Below is a small trained network, with its code and all its weights. Each question gives an input and a class and asks what happens when units are switched off, that is, made to give their printed mean instead of their output.

import numpy as np


def w(rows, s, z=0):
    codes = np.array(rows[::2]) - 128.0
    scale = np.full(codes.shape[1], s)
    scale[-1] = z or s
    return codes * scale


def f(y):
    return np.maximum(y, 0)


def log_softmax(a):
    a = a - a.max(-1, keepdims=True)
    return a - np.log(np.exp(a).sum(-1, keepdims=True))


def net(x, mask):
    res = np.array(x, float).reshape(1, 7) / 4 @ E
    y = f(res @ A[0][:, :-1].T + A[0][:, -1])
    res = res + np.where(mask, y, B[0][:, -1]) @ B[0][:, :-1]
    return log_softmax(res[-1] @ U[:, :-1].T + U[:, -1])


A, B = {}, {}
E = w([
[183,104,1,154,115,197,84,114],'x0',
[171,176,174,55,143,162,48,91],'x1',
[214,84,170,183,163,86,90,155],'x2',
[88,136,74,93,163,54,86,218],'x3',
[82,107,158,159,201,218,112,167],'x4',
[79,70,154,136,44,139,66,135],'x5',
[175,79,136,55,93,173,170,203],'x6',
],0.0094)
A[0] = w([
[173,175,169,42,157,158,21,98,14],'n0',
[206,86,177,199,159,85,72,166,62],'n1',
[97,81,92,224,112,108,219,165,34],'n2',
[162,113,45,135,134,178,88,124,26],'n3',
[93,148,122,102,120,149,124,115,62],'n4',
[82,85,150,145,54,121,44,136,57],'n5',
[123,129,135,118,163,157,103,136,93],'n6',
[24,173,78,71,107,169,164,90,74],'n7',
[187,74,140,45,94,183,193,226,5],'n8',
[81,109,161,170,204,209,115,164,94],'n9',
[164,138,114,115,106,92,142,115,70],'n10',
[74,144,251,102,155,74,170,143,1],'n11',
[102,114,137,137,163,163,107,169,61],'n12',
[161,123,66,149,137,158,98,119,42],'n13',
[100,87,152,146,61,139,90,146,97],'n14',
[159,150,94,136,169,116,182,127,96],'n15',
[140,118,87,139,127,132,112,119,68],'n16',
[170,113,142,162,136,116,119,121,58],'n17',
[78,140,74,89,169,70,54,220,51],'n18',
[63,174,111,219,171,82,63,41,12],'n19',
[138,125,66,150,126,156,104,126,59],'n20',
[157,115,183,180,93,200,182,48,35],'n21',
[151,170,127,118,188,123,166,127,79],'n22',
[171,162,113,107,201,130,169,129,85],'n23',
[167,131,104,97,56,41,128,89,72],'n24',
],0.019,0.0083)
B[0] = w([
[67,80,126,134,140,80,194,228,239],'n0',
[199,81,125,125,180,226,126,144,217],'n1',
[69,88,132,121,135,89,197,229,210],'n2',
[103,130,142,125,43,172,115,139,207],'n3',
[151,106,126,130,144,155,133,139,157],'n4',
[41,135,123,121,176,146,119,68,197],'n5',
[129,160,125,125,140,114,153,131,162],'n6',
[194,85,131,132,185,218,134,155,235],'n7',
[150,150,126,131,158,73,7,163,235],'n8',
[160,239,128,129,138,120,180,120,228],'n9',
[151,179,123,131,135,134,149,136,164],'n10',
[97,132,120,129,2,190,104,148,255],'n11',
[147,175,125,130,128,111,162,111,170],'n12',
[108,139,124,125,65,160,117,131,184],'n13',
[66,132,128,130,166,149,123,78,185],'n14',
[69,128,132,127,164,140,127,79,189],'n15',
[114,135,141,129,97,144,116,131,156],'n16',
[162,103,128,126,139,153,139,139,151],'n17',
[191,60,133,132,94,61,156,48,252],'n18',
[142,156,128,122,153,62,12,170,244],'n19',
[117,133,122,130,67,152,120,137,180],'n20',
[183,63,125,127,94,55,149,46,223],'n21',
[81,127,125,126,161,141,118,76,190],'n22',
[64,124,130,129,163,145,121,68,205],'n23',
[165,237,133,133,130,120,190,116,220],'n24',
],0.037,0.017)
U = w([
[90,140,128,99,31,178,111,105,135],'0',
[133,155,124,97,177,68,29,133,234],'1',
[62,90,128,102,166,80,216,182,148],'2',
[172,65,133,104,112,61,167,11,4],'3',
[183,97,128,103,207,227,143,115,68],'4',
[144,254,131,111,153,117,202,84,107],'5',
[18,135,121,94,201,151,123,18,147],'6',
],0.0055,0.0018)

Each question gives the input, the list of numbers given to net, and the class t.
The units are the neurons (one row each of A and B). Each row of codes is followed by its name. A weight is (code - 128) times the scale printed after its matrix; where a second scale follows, it is the last column's (A, B and U).
mask holds one flag per neuron, in row order. A switched-off neuron (its flag False) gives its mean, the last column of its row in B, instead of its output. The means were averaged over made-up inputs and are rounded, as every weight is.
A unit's drop is (log p(t) with every unit on - log p(t) with that unit switched off) / (log p(t) with every unit on - log p(t) with every unit switched off).
The circuit of an input: a set's keep is (log p(t) with only the set's units on - log p(t) with every unit switched off) / (log p(t) with every unit on - log p(t) with every unit switched off). Starting from the 12 units with the biggest drops (on a tie, the unit counted first), units are removed one at a time, each time the one whose removal leaves the highest keep (on an exact tie, the one counted first), for as long as the keep stays at least 0.8.
circuit, biggest first: the units of the circuit, biggest drop first
k most important neurons: the k neurons with the biggest drops, biggest first
drop when u is switched off: that unit's drop, to one decimal
input [1,1,-8,7,0,4,2], class 4: circuit, biggest first -> n7
input [-7,0,-1,5,8,-2,-2], class 5: 3 most important neurons -> n9, n12, n3
input [5,-6,0,-5,-7,8,6], class 6: 2 most important neurons -> n14, n5
input [-5,0,3,4,0,-2,4], class 0: 3 most important neurons -> n11, n19, n21
input [-8,7,6,2,8,-7,7], class 0: 3 most important neurons -> n11, n24, n19
input [3,2,-5,-4,-8,7,8], class 1: 2 most important neurons -> n8, n9
input [0,-7,2,2,-3,7,3], class 2: 4 most important neurons -> n2, n23, n22, n15
input [6,-5,-3,7,7,4,-7], class 1: 2 most important neurons -> n19, n11
input [-2,0,-4,2,5,6,-4], class 6: 2 most important neurons -> n5, n24
input [6,2,-6,-7,-5,-2,8], class 1: 3 most important neurons -> n8, n18, n11
input [-7,8,4,3,0,3,-6], class 2: 3 most important neurons -> n0, n3, n8
input [-4,-4,8,-3,5,-5,6], class 4: 2 most important neurons -> n1, n19
input [7,3,1,-1,-6,-8,-5], class 6: 2 most important neurons -> n11, n23
input [3,8,-3,3,-3,8,-4], class 2: circuit, biggest first -> n0
input [5,3,3,-4,2,-7,-3], class 6: 2 most important neurons -> n11, n23
input [3,-4,-8,8,4,6,3], class 3: drop when n1 is switched off -> 0.7
input [6,-5,7,3,-2,5,3], class 4: drop when n1 is switched off -> 5.3
input [-1,-6,-2,8,-5,-5,8], class 1: drop when n8 is switched off -> 8.9
